Rows and roughly how far along a hidden order each lies, from 0 to 15:
(in the rows, 128 means zero)
[151 127 114 150 132 138 129 118 147 127  76 127 143 174 113 108  96 121
 153 137  87 128 122 150 138 146 145 128 145 124 112 127 126 137 129  98
 131 134 123 148 146 141 147 130 134 121 185 153 134 139 139 129 154 170
 128 133 135 132 110 132 111 115 130 108 100 143 117 144  93 111 160 114
 160 138 130 145 123 124 143 156 122 136 133 133 139 132  98 106 126 132
 144 124 127 131 125 129 100 135 132  82 139 140 135 104 132 107 145 120
 138 102 112 124 124 133 111 107  93 139 142 127 143 151 109 127 133 145
 114 128 151 126] -> 1
[134  74 107 167 161 145 134 160 147 129  90 116 146 121 148  71 151 119
 124 162 173 118 127 201 119 123 131 162 118 144 123 118 169 137 132 112
 172  92 162 143 144 139 173 145 147 140 176 162 170 150 130 117 121 218
 120  86 109 147 113  88 140  44 139 202 133 125  87 126 136 161 171 116
 108 144 168 147 120 110 136 184 150 121  97 141 167 129 106 112 150 153
 169 133 150 100 101 143 114 150 137 152 124 145 123 151 101 133 134 161
 178 155  76  99  98 142 172 129 181 182 146 151 160 133 150  84 164 137
  92 115 125 150] -> 15
[134  78 112 173 160 128 124 174 142 132 119 113 140 129 144  44 155 109
 106 145 173 118 135 188 121 124 132 156 108 147 120 116 159 138 140 111
 159  97 160 149 146 129 181 135 159 135 172 152 165 145 135 125 111 204
 114  91 113 134 124  78 136  76 142 191 131 132  71 132 127 159 145 114
 108 142 170 147 119 116 134 191 142 121  81 140 167 134 114 109 160 149
 168 130 152 112 107 144  97 150 126 150 123 141 121 141  88 130 130 158
 170 153  82 111  97 130 164 136 175 169 136 160 146 127 152  88 163 141
  91 124 125 153] -> 14
[101  86 137 108 112 194 220 104 123 122  52 122 102 206 156 106 142 111
 155 173  40 101 110 114 137 138 153 127 109 133 111 133  70  27  99  88
  88 145 167  87  53 134  37 100 117 125 103 145 117  76 154  93 108 102
 134  99 130 124  75 131 120  75 111  62 129 151 120 114 132 122 182 164
 124 117 158 156 142 130 143 127 179 129 137 116 121 143 131 138 131 124
 107  98  82 121 173 125 160 104 129 125 103 124 119 137 127 120 133 114
 108 130 138 103 119 141 154 185 123 106 118 136 133 124 116 139 116 111
 128 124 152  97] -> 0
[109  81 135  96  90 194 218  82 112 116  25 125 102 189 153 101 141 107
 168 184  31  94 104 117 137 124 154 132 117 135 117 135  86  30 103  87
  88 142 174  81  49 147  28 108 122 129  99 141 118  66 161  94 105 110
 139  97 132 126  65 142 120  86 116  73 128 146 127 110 143 121 191 160
 120 116 160 151 141 130 144 131 175 128 133 116 121 143 130 156 121 125
 107  86  97 110 180 127 172 102 132 117  94 128 118 149 120 122 132 111
 111 134 140  94 124 150 155 172 116 105 120 124 129 127 107 135 111 111
 127 121 150  97] -> 0
[143 111 127 134 123 111  82 158 119 110  99 121 104 207 115 103  92  84
 173 165 126 160 122 119 141 165 147 117 116 118  91 122 101 162 114 119
 141 148 116 144 142 107 229 118 140 104 190 165 126 167 133 128 127 166
 105 129 134 144 112 113 112  58 146 114 122 155 103 132 103 108 124  82
 103 116 127 153 128 133 148 127 134 121 102 136 156 138  83 111 142 128
 105 113 128 125 141 131  94 144  94 111 135 137 142 117 134 122 120 111
 133 113 103 123 143 139  77 121 112 139 133 190 155 125  83 116 142 111
 103 138 143 166] -> 2
[108  78 135 102  97 198 225  86 112 122  47 126  99 202 161 109 130 122
 170 187  40  92 103 111 139 124 149 138 118 129 108 133  81  24 111  91
  92 143 169  79  45 136  55  98 119 128  99 135 119  79 171  93 108 116
 136  95 128 125  56 145 117  75 120  64 130 148 123 115 142 123 187 157
 122 116 150 148 139 131 141 133 172 126 113 116 120 146 130 151 119 126
  99  80  92 113 169 125 171 111 130 130  91 132 117 149 120 114 134 115
 104 135 137 110 125 149 149 171 112 110 121 129 134 126 115 134 110 109
 124 124 148  99] -> 0
[193 185 147  92 118 151 199 100 162 157 112 161 151 108 126 103  92  78
  80 148 102  82 121 141 119 142 133 106 131 112 117 124  97  82 149  61
 153 112  60 134 102 125 144 143 203 115 204  89 114 134 193 126  95 135
 103 111 140 109 109 110 125  66 158 117 123 140 139 149 145  98 198 137
 146 143 144 157 132 135 160 176 182 107 137 127 126 114 111  96 124 106
 115 111 109 184 144 149 122 152 137 113  90 184 127 103  61  75 129 128
 162 115  50  93 131 160 165  97 205 106 115 151 121 183 152 127 145 126
  23 145  78 109] -> 0
[172  58 110  92 112 218  91  64 138  86  61 142 127 152 140  88  48  83
 255 229  79 135  82 159 138 159 146 177 173  98  82 135 163 142  70 139
 195 128  90 111 157 154 229 171 138 125 179 135 149 147 163 102 152 255
 151 142 141 131  42 204 127 115 192 105 100 115 180 125 140  89 205  42
 125 116 108 177 125 129 172  74  82 121   1 141 128 123  34 142  66 152
  97 100  95  53 151 122 177 143 159  87 102 201 158 174 118  88 151  96
 151 109  33  60 156 191  85  48  67 158 187 118 176 176  50 106 102  79
 108 102 143 151] -> 0
[143  84 115 157 150 147 150 162 147 129 105 120 143 120 143  74 148 104
 105 161 156 113 128 186 118 124 134 152 114 142 123 121 158 136 133 110
 167  97 137 143 147 137 148 141 151 134 178 153 167 145 141 120 111 199
 114  84 115 145 113  96 141 102 151 193 129 129  91 133 129 150 130 108
 119 144 167 143 124 113 138 192 164 120  94 140 161 124 113 111 148 148
 159 125 146 108 108 145 104 153 131 144 120 152 124 141  92 120 133 151
 170 148  76 106  99 138 174 129 186 138 140 153 148 141 144  90 164 137
  84 123 119 149] -> 13
[161 120  97 178 145 144 154 106 165 131  46 119 173 164 100 125 105 155
 127 110  75 116 124 162 145 128 149 132 161 137 130 133 148 135 149  98
  88 125 141 154 175 162  82 130 102 139 170 162 138 105 127 132 180 164
 149 142 137 133 141 147 110 155 110  84  84 139 109 143  57 123 162 126
 207 159 140 128 117 115 125 156 115 158 182 135 139 131 116 134 125 133
 170 139 136 130 109 124  78 117 146  62 158 120 125  89 138 121 159 128
 128  89 150 142 103 119 136  89  79 148 142  81 135 150 119 147 131 190
 138 126 161 101] -> 0
[101  85 137 112  99 187 212  99 109 122  62 121  99 202 162 104 142 112
 150 182  37 103 110 110 128 127 154 127 110 132 110 131  65  35 109  91
  78 145 173  90  55 139  38 101 121 126  98 142 118  75 147  98  87 103
 131 101 131 128  72 131 117  78 108  74 129 173 109 116 138 123 187 162
 126 116 159 150 142 131 141 132 175 128 129 115 122 152 129 150 132 119
 102  86  90 127 177 127 155 105 124 129  97 114 116 141 118 121 131 115
 105 134 152 100 124 148 149 174 124 108 113 140 129 121 120 134 119 108
 129 124 148 105] -> 0
[105  86 139 108  92 185 212 106 103 121  57 122 101 196 152  98 132 107
 142 184  42  95 110  89 141 126 153 123 104 132 109 134  73  38 110 100
  85 142 180  81  57 138  15  93 102 125  95 146 106  75 145 102  90  83
 130 101 131 128  74 142 118  73 111  71 132 152 115 114 129 124 169 168
 123 118 159 148 143 131 139 132 174 128 143 116 123 146 134 151 129 122
 101  85  97 121 181 127 159 102 120 126  99 121 117 135 127 124 130 117
 106 132 137 103 122 141 151 191 119 102 115 142 129 121 116 141 108 119
 125 127 144 104] -> 0
[169 120 129 117 117 136 112 125 134 121 109 134 122 166 115 103  77  81
 170 168 105 136 116 122 137 158 144 118 136 113  96 127 104 124 116 104
 148 140  95 140 129 119 197 129 165 108 186 135 122 157 160 128 121 165
 112 130 138 131  90 125 113  71 160 106 115 148 128 138 121 103 150 119
 122 117 126 158 128 137 153 136 142 116 112 134 138 131  75 103 124 115
 103 116 113 140 147 133 122 141 116 101 118 158 140 115 116  99 125 113
 141 109  89 103 144 152  92  94 137 124 134 167 147 149  97 124 140 111
  66 136 127 145] -> 0

Next part:
[130 109 109 135 120 120 152 120 132 164 133 149 108 103 116 115 127  48
 119 173 150 125 107 136] -> 11
[138 101 132 127 124 120 143 124 130 133 118 133 126 117 129 113 120  69
 132 133 127 110 114 146] -> 6
[131 117 166 122 126 116 131 126 131 127 125 117 132 109 137 105 119  92
 136 127 131 100 115 146] -> 3
[186  64  16 138 157 124 108  96 116 133  96 148  98 119 119  94 147 121
 118 168 208  83 105 124] -> 9
[143  89  78 132 134 128 162 125 129 135 102 147 119 132 134 128 126 101
 130 152 148 117 127 142] -> 9
[151  99  81 128 138 123 132 126 127 114 101 140 123 126 134 104 127 145
 131 144 158  89 120 140] -> 6
[184  66  42 141 131 123  84 142 115  99  97 128 140 172 151  92 136 175
 116  99 149  88 124 145] -> 7
[157  90  78 142 117 123 143 152 139 144 110 156 143 144 137 121 121  87
 116 130 129 116 122 154] -> 11
[126 115 162 125 121 122 159 125 133 146 128 129 123 112 127 107 119  41
 135 146 138 119 111 146] -> 7
[162  66  54 132 146 126 115 117 121 111  92 141 123 134 137 111 134 127
 128 137 181  93 120 140] -> 7
[143 102 102 128 127 123 134 124 128 134 111 140 120 116 129 123 128 116
 131 143 155 112 122 133] -> 8
[145  84  61 134 136 125 136 107 128 149 110 147 102 100 113 110 134   1
 124 169 179  96 106 133] -> 10
[183  59  10 134 156 124 104 107 115 117  91 149 104 137 132  96 145 125
 114 150 198  86 117 129] -> 9
[130 112 157 122 145 125 140 116 127 115 119 128 108 125 136 106 125  97
 142 157 139  92 119 139] -> 3
[171  80  77 135 145 126 105 132 115  89  94 114 131 162 153  93 135 175
 131 107 151  91 134 144] -> 3
[154  79  69 136 142 127 133 122 125 126  95 152 117 124 128 107 132 114
 126 155 174  97 119 138] -> 9
[153  95  80 137 131 132 125 144 123 104  98 138 141 169 149 123 130 194
 134 117 140 114 140 148] -> 6
[157  83  43 136 129 128 133 136 129 129 103 158 132 132 134 126 127 147
 119 139 146 117 128 144] -> 11
[174  39   1 144 135 135 122 126 125 156  88 173 125 134 125 116 132 131
 113 163 186 107 116 140] -> 15
[119 126 137 130 110 125 158 141 139 155 122 143 135 128 130 138 118  69
 123 140 131 149 124 145] -> 11
[134 112 129 126 129 118 143 104 130 165 127 139 109  89 112 107 128  19
 124 170 154 112 100 131] -> 9
[139  96 110 128 132 122 127 116 128 132 115 135 114 110 123 108 125 104
 131 161 154 105 115 133] -> 7
[139 104 135 129 131 123 157 109 131 153 130 140 108  97 116 125 127  34
 128 180 172 114 105 133] -> 9
[138  93  93 136 121 124 159 124 129 153 113 153 114 125 125 127 127  75
 124 176 166 122 114 140] -> 11
[106 138 203 131 113 125 166 135 138 143 137 115 136 104 125 119 116  59
 139 147 114 132 113 149] -> 5
[135 113 119 123 128 119 132 120 126 130 114 134 121 122 135 118 126 109
 130 141 136 113 120 139] -> 7
[160  63  19 141 138 133 133 125 126 133  92 161 121 139 130 123 133 148
 117 159 173 117 123 146] -> 12
[159  60  19 135 136 131 115 121 124 135  96 157 119 134 127 121 136 156
 117 146 189 114 125 136] -> 13
[129 107 118 129 116 122 150 130 131 150 126 138 127 118 125 119 120  64
 126 136 145 116 119 143] -> 9
[122 103 104 131 123 124 156 122 130 161 121 146 117 116 122 114 125  50
 126 167 154 125 119 139] -> 10
[144  84 111 134 126 121 147 116 129 153 123 143 113 107 121  99 125  30
 126 179 160 106 103 143] -> 8
[163  93 113 126 143 122  89 120 110  78 102 107 124 146 148  73 133 146
 133  86 157  63 121 142] -> 0
[159  84  89 126 151 121 104 106 120 101  95 123 117 107 130  81 139 122
 129 141 169  72 109 133] -> 3
[142  90  49 137 110 127 148 137 130 153 109 160 121 124 122 133 128 102
 119 160 152 134 127 136] -> 13
[163  74  60 132 145 126 116 125 121 109  97 133 123 135 141 113 131 158
 127 126 161 103 122 134] -> 7
[175  76  79 126 162 117  84  95 111  83  99 115 107 111 137  60 145 102
 127 137 179  30 100 128] -> 0
[134 107 139 127 121 119 147 122 131 146 128 128 124 111 127 105 118  34
 129 158 145 118 108 145] -> 7
[177  53  27 139 134 124  88 140 115  98  97 130 140 170 150  92 137 156
 117 105 152  81 127 141] -> 6
[159  69  19 144 126 131 136 125 129 159 106 171 110 118 114 128 135 107
 111 172 184 115 119 128] -> 15
[139 120 150 124 128 117 146 123 130 137 131 125 123 105 131  99 122  31
 131 141 134 104 110 144] -> 4
[156  77  44 139 131 128 129 133 127 123  94 155 135 141 139 113 129 146
 120 142 149 103 128 150] -> 10
[147  73  51 136 130 126 137 129 125 140 103 151 120 126 126 128 130 107
 119 159 161 122 127 134] -> 11
[194  41   1 136 144 127  88 122 119 129  88 158 120 147 136  93 138 139
 105 138 188  86 116 141] -> 13
[142  96 100 126 142 124 120 116 123 104  99 130 120 125 136 104 129 144
 133 125 153  91 124 134] -> 5
[155  87 115 125 157 124 100 116 115  77  98 112 117 132 146  81 133 155
 136 116 156  63 118 137] -> 0
[171  71  51 132 149 131 119 116 120 114  92 149 115 137 136 113 140 145
 120 150 182  93 130 142] -> 9
[129 107 153 127 137 120 164 112 129 126 133 127 105  97 133  98 133  19
 135 179 164  95 111 137] -> 2
[125 132 112 149  93 129 157 174 146 169 125 142 169 148 136 139 112  71
 116 122 100 150 125 168] -> 13
[144  92  67 142 118 130 159 140 133 149 117 166 130 135 130 137 122 101
 119 160 151 140 128 150] -> 13
[141  95 129 124 135 116 139 111 126 128 126 132 109  99 123  92 130  43
 132 184 163  90  93 135] -> 4
[156  65  44 145 133 128 147 117 129 149 107 159 111 116 119 113 135  87
 119 184 161 117 114 139] -> 12
[175  57   1 143 127 123 112 130 128 147  95 163 129 129 125 114 129 134
 104 143 166  94 112 141] -> 14
[141 102  70 132 132 123 142 104 132 159 122 147 105  94 112 115 131  49
 122 182 179 110  97 134] -> 11
[137  97  91 133 119 122 148 120 132 164 113 149 117 104 115 116 128  33
 118 170 159 123 106 133] -> 11
[176  65  43 136 137 130 126 126 125 116  95 156 120 135 132 111 134 139
 118 155 167 103 123 144] -> 10
[134 105 165 129 124 121 137 131 130 133 113 134 126 121 138 108 119  86
 134 137 137 115 118 149] -> 6
[169  88  55 133 145 130 106 128 117  97  96 140 126 161 145 102 136 155
 128 130 164  96 129 141] -> 7
[149  98  83 135 128 123 142 126 128 142 113 148 120 119 122 124 127  84
 122 161 158 121 119 137] -> 10
[154  85  60 143 130 137 131 149 128 124  96 159 143 158 155 119 127 189
 124 133 151 116 134 157] -> 11
[133 116 139 133 112 122 154 142 136 160 120 137 137 131 130 124 120  52
 123 141 121 129 120 149] -> 9
[115 121 161 128 129 123 169 109 134 158 135 137 111  83 113 116 123   1
 132 180 140 113 107 131] -> 7
[155  79  60 130 146 128 121 114 123 119 100 137 114 127 129 115 136 138
 127 153 174  94 121 137] -> 8
[166  64  33 145 133 136 125 138 126 122  79 158 131 153 143 113 130 169
 121 140 164 103 127 152] -> 11
[161  64  14 144 139 127 121 120 122 139  97 157 119 120 120 111 138 115
 113 163 199  99 114 134] -> 12
[169  76   3 139 141 129 110 119 121 132  97 161 115 130 125 106 141 129
 113 160 181 105 114 131] -> 12
[160  77  41 132 142 128 122 127 121 110  94 140 127 142 140 110 133 159
 127 129 152  94 132 140] -> 8
[146  89 118 125 142 126 141 118 126 112 103 135 117 115 135  99 126 127
 138 149 149  88 120 142] -> 5
[131 114 113 136 113 126 156 146 135 146 122 153 136 138 132 137 119  98
 123 132 123 140 135 148] -> 11
[149 103 111 132 137 125 132 124 128 110  95 126 127 136 137 103 124 109
 138 135 147  87 121 150] -> 4
[140  95 123 128 139 118 136 104 125 129 117 136 106 103 120 102 131  80
 131 164 174  89 112 128] -> 6
[112 124 183 133 118 123 161 130 139 144 138 122 131 106 122 104 119   6
 136 161 128 119 108 150] -> 5
[145  80  60 141 116 125 158 133 129 177 121 167 124 112 118 130 130  38
 111 176 160 139 115 139] -> 15
[161  74 110 125 156 131 119 112 113  83  95 123 114 135 146  84 133 139
 140 143 178  77 122 145] -> 3
[156  80  70 132 154 128 119 100 120 117 105 131 104 105 124  90 135 113
 129 153 184  80 109 132] -> 6
[131 109 156 129 118 122 153 127 133 149 124 129 127 112 130 110 120  40
 130 152 139 119 114 147] -> 8
[146  96 115 125 144 119 110 118 123 100 103 126 122 117 136  85 128 115
 135 131 140  72 113 138] -> 2
[124 114 152 129 123 123 164 113 134 159 130 139 115  91 119 106 124   1
 131 184 156 116 105 143] -> 8
[135 100 114 129 125 120 146 116 132 158 125 143 113 102 115 114 127  44
 124 168 158 116 107 132] -> 10
[146  92 106 132 141 118 133 110 125 131 112 136 107  95 120  96 131  63
 126 163 178  85 100 130] -> 6
[143  89  59 140 113 126 149 147 133 165 109 168 125 132 123 133 123 100
 114 155 156 144 126 144] -> 15
[164  81  41 143 120 133 122 152 131 136  94 152 150 161 145 118 127 188
 118 116 142 119 133 152] -> 12
[163  75  55 137 132 131 126 139 125 121  92 149 138 154 144 126 130 173
 125 131 154 121 131 150] -> 9
[125 100 141 140 121 133 182 132 139 165 128 143 121  97 121 107 119  10
 132 194 164 123 106 158] -> 11
[127 112 143 125 130 118 150 119 129 135 128 128 115 114 126  97 124  49
 134 155 146  96 109 137] -> 5
